Below is a small trained network, with its code and all its weights. Each question gives an input and a class and asks what happens when units are switched off, that is, made to give their printed mean instead of their output.

import numpy as np


def w(rows, s, z=0):
    codes = np.array(rows[::2]) - 128.0
    scale = np.full(codes.shape[1], s)
    scale[-1] = z or s
    return codes * scale


def f(y):
    return np.maximum(y, 0)


def log_softmax(a):
    a = a - a.max(-1, keepdims=True)
    return a - np.log(np.exp(a).sum(-1, keepdims=True))


def net(x, mask):
    res = np.array(x, float).reshape(1, 4) / 4 @ E
    y = f(res @ A[0][:, :-1].T + A[0][:, -1])
    res = res + np.where(mask, y, B[0][:, -1]) @ B[0][:, :-1]
    return log_softmax(res[-1] @ U[:, :-1].T + U[:, -1])


A, B = {}, {}
E = w([
[45,63,165,62,54],'x0',
[232,54,203,169,60],'x1',
[147,237,233,109,93],'x2',
[142,150,2,120,17],'x3',
],0.0099)
A[0] = w([
[108,166,166,137,113,152],'neuron 1',
[82,150,136,122,172,107],'neuron 2',
[156,134,58,156,33,133],'neuron 3',
[147,194,96,90,47,141],'neuron 4',
[107,146,131,94,175,123],'neuron 5',
[115,37,95,163,148,77],'neuron 6',
[103,103,151,50,105,2],'neuron 7',
[115,98,192,169,181,144],'neuron 8',
[210,171,149,138,195,100],'neuron 9',
[67,187,98,103,148,96],'neuron 10',
[58,112,136,49,124,172],'neuron 11',
[173,147,82,189,168,85],'neuron 12',
[109,88,68,180,136,151],'neuron 13',
[133,176,143,111,108,78],'neuron 14',
[118,161,185,143,112,69],'neuron 15',
[210,100,192,148,109,86],'neuron 16',
[111,67,114,175,183,92],'neuron 17',
[155,174,100,225,189,99],'neuron 18',
[175,176,176,92,102,96],'neuron 19',
[152,85,62,113,127,91],'neuron 20',
[85,67,129,166,113,147],'neuron 21',
[210,170,120,176,131,122],'neuron 22',
[124,90,143,6,115,189],'neuron 23',
[161,69,172,190,76,7],'neuron 24',
[54,77,175,88,65,23],'neuron 25',
[155,118,123,217,35,100],'neuron 26',
[111,174,137,154,83,123],'neuron 27',
[188,104,139,157,95,13],'neuron 28',
[114,183,97,175,166,110],'neuron 29',
[127,199,165,128,108,64],'neuron 30',
[103,165,112,102,159,69],'neuron 31',
[189,62,178,145,149,64],'neuron 32',
[85,127,208,127,187,140],'neuron 33',
[155,81,188,90,170,130],'neuron 34',
[162,84,188,141,108,98],'neuron 35',
[57,164,109,122,124,17],'neuron 36',
],0.015,0.0042)
B[0] = w([
[117,127,169,77,159,185],'neuron 1',
[127,59,50,103,171,198],'neuron 2',
[88,213,58,133,151,250],'neuron 3',
[68,246,70,167,210,241],'neuron 4',
[114,97,50,98,133,192],'neuron 5',
[89,118,226,41,196,197],'neuron 6',
[225,161,158,118,67,184],'neuron 7',
[87,225,36,184,135,212],'neuron 8',
[158,177,140,127,100,209],'neuron 9',
[171,2,73,52,114,243],'neuron 10',
[191,135,114,66,41,240],'neuron 11',
[160,205,180,90,82,196],'neuron 12',
[117,165,187,74,181,205],'neuron 13',
[74,142,185,57,159,171],'neuron 14',
[75,134,182,50,199,182],'neuron 15',
[130,79,78,61,116,222],'neuron 16',
[82,175,226,61,187,186],'neuron 17',
[234,167,164,141,71,218],'neuron 18',
[104,122,208,43,178,203],'neuron 19',
[74,177,190,90,196,193],'neuron 20',
[135,204,170,118,160,185],'neuron 21',
[190,152,158,121,58,200],'neuron 22',
[212,197,153,177,115,222],'neuron 23',
[173,6,68,76,148,204],'neuron 24',
[233,189,189,137,9,232],'neuron 25',
[146,114,48,108,127,211],'neuron 26',
[60,165,177,58,231,178],'neuron 27',
[156,35,90,36,161,178],'neuron 28',
[198,59,105,111,29,206],'neuron 29',
[78,98,233,48,185,195],'neuron 30',
[151,33,78,62,109,192],'neuron 31',
[130,102,64,78,145,199],'neuron 32',
[90,209,66,184,147,238],'neuron 33',
[98,201,62,206,160,202],'neuron 34',
[131,84,63,80,130,203],'neuron 35',
[137,29,67,77,161,201],'neuron 36',
],0.0083,0.013)
U = w([
[121,61,77,93,138,48],'0',
[171,161,168,126,83,140],'1',
[60,131,208,94,197,46],'2',
[71,178,69,145,158,147],'3',
[113,148,120,124,142,198],'4',
[64,123,205,249,67,3],'5',
],0.015,0.0074)

Each question gives the input, the list of numbers given to net, and the class t.
The units are the neurons (one row each of A and B). Each row of codes is followed by its name. A weight is (code - 128) times the scale printed after its matrix; where a second scale follows, it is the last column's (A, B and U).
mask holds one flag per neuron, in row order. A switched-off neuron (its flag False) gives its mean, the last column of its row in B, instead of its output. The means were averaged over made-up inputs and are rounded, as every weight is.
A unit's drop is (log p(t) with every unit on - log p(t) with that unit switched off) / (log p(t) with every unit on - log p(t) with every unit switched off).
The circuit of an input: a set's keep is (log p(t) with only the set's units on - log p(t) with every unit switched off) / (log p(t) with every unit on - log p(t) with every unit switched off). Starting from the 12 units with the biggest drops (on a tie, the unit counted first), units are removed one at a time, each time the one whose removal leaves the highest keep (on an exact tie, the one counted first), for as long as the keep stays at least 0.8.
units of the circuit, in order: the units of the circuit, biggest drop first
k most important neurons: the k neurons with the biggest drops, biggest first
drop of u: that unit's drop, to one decimal
input [7,1,2,5], class 1: units of the circuit, in order => [neuron 25]
input [-7,0,6,-7], class 1: 4 most important neurons => [neuron 18; neuron 22; neuron 9; neuron 4]
input [3,5,5,-1], class 0: 3 most important neurons => [neuron 24; neuron 16; neuron 35]
input [-6,-6,6,-7], class 3: 4 most important neurons => [neuron 33; neuron 8; neuron 25; neuron 2]
input [-6,6,4,0], class 0: 2 most important neurons => [neuron 16; neuron 28]
input [4,-3,7,-8], class 3: 4 most important neurons => [neuron 33; neuron 8; neuron 34; neuron 6]
input [-3,-3,4,-7], class 3: 2 most important neurons => [neuron 33; neuron 8]
input [-7,-3,4,6], class 1: 2 most important neurons => [neuron 18; neuron 22]
input [-7,-8,-1,-8], class 0: 2 most important neurons => [neuron 29; neuron 10]
input [0,-5,7,-8], class 3: 3 most important neurons => [neuron 33; neuron 8; neuron 34]
input [-1,-6,2,-8], class 3: 2 most important neurons => [neuron 33; neuron 8]
input [-6,-5,-1,4], class 1: 2 most important neurons => [neuron 18; neuron 12]
input [8,-8,0,-7], class 0: drop of neuron 7 => 0.0
input [3,-2,4,6], class 3: units of the circuit, in order => [neuron 4]
input [4,5,4,7], class 3: drop of neuron 3 => 0.2
input [-3,5,6,3], class 2: drop of neuron 10 => 0.1
